Below is a small trained network, with its code and all its weights. Each question gives an input and a class and asks what happens when units are switched off, that is, made to give their printed mean instead of their output.

import numpy as np


def w(rows, s, z=0):
    codes = np.array(rows[::2]) - 128.0
    scale = np.full(codes.shape[1], s)
    scale[-1] = z or s
    return codes * scale


def norm(h):
    return h / np.sqrt((h * h).mean(-1, keepdims=True) + 1e-5)


def f(y):
    return np.maximum(y, 0)


def log_softmax(a):
    a = a - a.max(-1, keepdims=True)
    return a - np.log(np.exp(a).sum(-1, keepdims=True))


def net(x, mask):
    res = np.array(x, float).reshape(1, 8) / 4 @ E
    u = 0
    for l in range(2):
        y = f(norm(res) @ A[l][:, :-1].T + A[l][:, -1])
        res = res + np.where(mask[u : u + 7], y, B[l][:, -1]) @ B[l][:, :-1]
        u += 7
    return log_softmax(norm(res)[-1] @ U[:, :-1].T + U[:, -1])


A, B = {}, {}
E = w([
[128,129,128,128,127,129,128,128],'x0',
[128,128,128,127,128,129,126,128],'x1',
[129,127,128,128,128,128,128,128],'x2',
[82,144,129,210,164,130,146,138],'x3',
[128,128,128,128,128,129,129,128],'x4',
[140,145,127,154,100,149,119,20],'x5',
[128,128,128,128,129,127,128,129],'x6',
[122,155,247,131,99,168,139,132],'x7',
],0.013)
A[0] = w([
[118,127,124,116,128,142,135,194,252],'L0N1',
[96,126,128,252,153,133,138,147,187],'L0N2',
[120,134,105,150,102,138,109,40,41],'L0N3',
[106,123,108,152,133,120,123,99,24],'L0N4',
[124,147,225,136,113,136,126,80,19],'L0N5',
[121,143,236,128,110,138,116,158,60],'L0N6',
[149,122,182,121,123,131,98,140,65],'L0N7',
],0.017,0.0045)
B[0] = w([
[131,106,104,90,141,96,99,205,218],'L0N1',
[61,211,173,148,186,107,62,101,248],'L0N2',
[169,133,144,102,210,129,177,66,209],'L0N3',
[171,57,129,161,115,64,144,88,151],'L0N4',
[95,111,62,209,26,156,76,177,231],'L0N5',
[160,167,169,79,230,143,232,134,241],'L0N6',
[67,66,118,80,87,2,114,34,176],'L0N7',
],0.015,0.012)
A[1] = w([
[189,93,107,125,87,175,210,117,121],'L1N1',
[177,47,95,105,93,133,191,194,2],'L1N2',
[140,72,114,173,6,176,144,129,88],'L1N3',
[112,141,140,195,35,183,86,116,80],'L1N4',
[99,158,180,133,106,124,33,116,3],'L1N5',
[119,117,87,137,87,117,29,165,47],'L1N6',
[217,47,134,121,136,146,91,146,55],'L1N7',
],0.021,0.0021)
B[1] = w([
[137,139,75,35,115,124,104,189,222],'L1N1',
[162,90,192,161,86,157,161,54,254],'L1N2',
[165,184,213,129,104,84,2,96,200],'L1N3',
[68,151,99,173,67,127,196,122,204],'L1N4',
[175,70,96,97,82,140,168,146,226],'L1N5',
[104,101,92,163,125,113,60,146,204],'L1N6',
[137,174,108,146,157,217,148,174,193],'L1N7',
],0.028,0.009)
U = w([
[178,41,123,209,95,226,87,138,157],'0',
[194,168,30,23,173,201,152,138,89],'1',
[81,81,44,139,154,55,30,195,84],'2',
[136,145,109,167,222,72,121,3,159],'3',
[178,72,226,58,98,140,230,104,67],'4',
[145,215,154,74,40,95,40,116,254],'5',
[66,199,195,91,221,99,165,221,54],'6',
[54,178,101,217,67,142,210,100,155],'7',
],0.013,0.0013)

Each question gives the input, the list of numbers given to net, and the class t.
The units are the neurons (one row each of A and B). Each row of codes is followed by its name. A weight is (code - 128) times the scale printed after its matrix; where a second scale follows, it is the last column's (A, B and U).
mask holds one flag per neuron, layer by layer. A switched-off neuron (its flag False) gives its mean, the last column of its row in B, instead of its output. The means were averaged over made-up inputs and are rounded, as every weight is.
A unit's drop is (log p(t) with every unit on - log p(t) with that unit switched off) / (log p(t) with every unit on - log p(t) with every unit switched off).
The circuit of an input: a set's keep is (log p(t) with only the set's units on - log p(t) with every unit switched off) / (log p(t) with every unit on - log p(t) with every unit switched off). Starting from the 12 units with the biggest drops (on a tie, the unit counted first), units are removed one at a time, each time the one whose removal leaves the highest keep (on an exact tie, the one counted first), for as long as the keep stays at least 0.8.
circuit, biggest first: the units of the circuit, biggest drop first
most important unit: the unit with the biggest drop
top k neurons: the k neurons with the biggest drops, biggest first
k most important neurons of layer l: the k neurons of layer l with the biggest drops, biggest first
input [-8,-4,0,-8,-6,-2,5,-3], class 0: top 3 neurons => (L0N2 L0N6 L0N3)
input [-1,7,-5,-2,-1,-5,7,1], class 4: most important unit => L0N2
input [-1,5,-4,-7,5,-1,8,-6], class 0: top 3 neurons => (L0N2 L0N6 L0N3)
input [3,-5,-7,-6,5,-2,2,-7], class 0: top 2 neurons => (L0N2 L0N6)
input [7,-3,7,-1,7,0,8,-5], class 0: top 2 neurons => (L0N6 L0N2)
input [-5,-8,-8,6,1,0,4,-3], class 2: 3 most important neurons of layer 0 => (L0N6 L0N3 L0N5)
input [7,4,6,-5,5,-8,4,-1], class 0: circuit, biggest first => (L0N2 L0N6 L1N2 L1N6)
input [6,7,-1,-3,8,-2,1,-5], class 0: circuit, biggest first => (L0N2 L0N6 L1N2)
input [-7,-5,-5,8,-8,1,-3,-8], class 3: 3 most important neurons of layer 0 => (L0N5 L0N1 L0N4)
input [-2,0,2,1,4,4,8,4], class 7: circuit, biggest first => (L0N5 L1N4)
input [-6,-2,4,0,5,2,-3,-6], class 1: top 2 neurons => (L0N2 L0N5)
input [4,-3,-8,8,-1,3,4,0], class 3: top 3 neurons => (L0N5 L0N3 L1N4)
input [-2,-5,-6,-1,7,-2,6,-1], class 0: circuit, biggest first => (L0N2 L0N6)
input [4,-2,-7,8,5,8,-7,-1], class 3: circuit, biggest first => (L0N3)
input [3,2,-8,0,1,-3,-8,6], class 4: 3 most important neurons of layer 0 => (L0N6 L0N2 L0N5)
input [7,-7,-3,-8,0,-3,8,-7], class 0: circuit, biggest first => (L0N2 L0N6 L1N2)
input [-5,4,-6,7,5,-1,-4,7], class 6: 2 most important neurons of layer 1 => (L1N2 L1N4)
input [-5,2,-3,-6,0,0,-8,-7], class 0: circuit, biggest first => (L0N2 L0N6 L1N2)
input [0,-1,-8,4,3,1,3,1], class 7: 2 most important neurons of layer 1 => (L1N5 L1N3)
input [0,4,-2,8,-7,-7,-3,-1], class 2: most important neuron of layer 1 => (L1N5)
input [6,-5,5,1,-3,-5,-4,4], class 6: top 2 neurons => (L0N6 L1N2)
input [-3,-1,-5,7,-5,0,6,-1], class 2: 2 most important neurons of layer 1 => (L1N2 L1N5)
input [5,3,-2,1,3,-1,-6,-3], class 2: circuit, biggest first => (L0N6 L1N6)
input [-4,6,6,-1,-3,-5,5,5], class 4: top 2 neurons => (L0N2 L0N6)
input [-7,3,4,-4,7,-5,-3,3], class 4: top 2 neurons => (L0N2 L1N2)
input [0,6,3,1,2,8,3,0], class 3: top 2 neurons => (L0N3 L0N6)
input [8,8,-1,-1,5,0,-6,6], class 4: top 4 neurons => (L0N6 L0N2 L1N2 L0N5)
input [6,-7,8,1,8,-1,-7,4], class 6: circuit, biggest first => (L0N6)
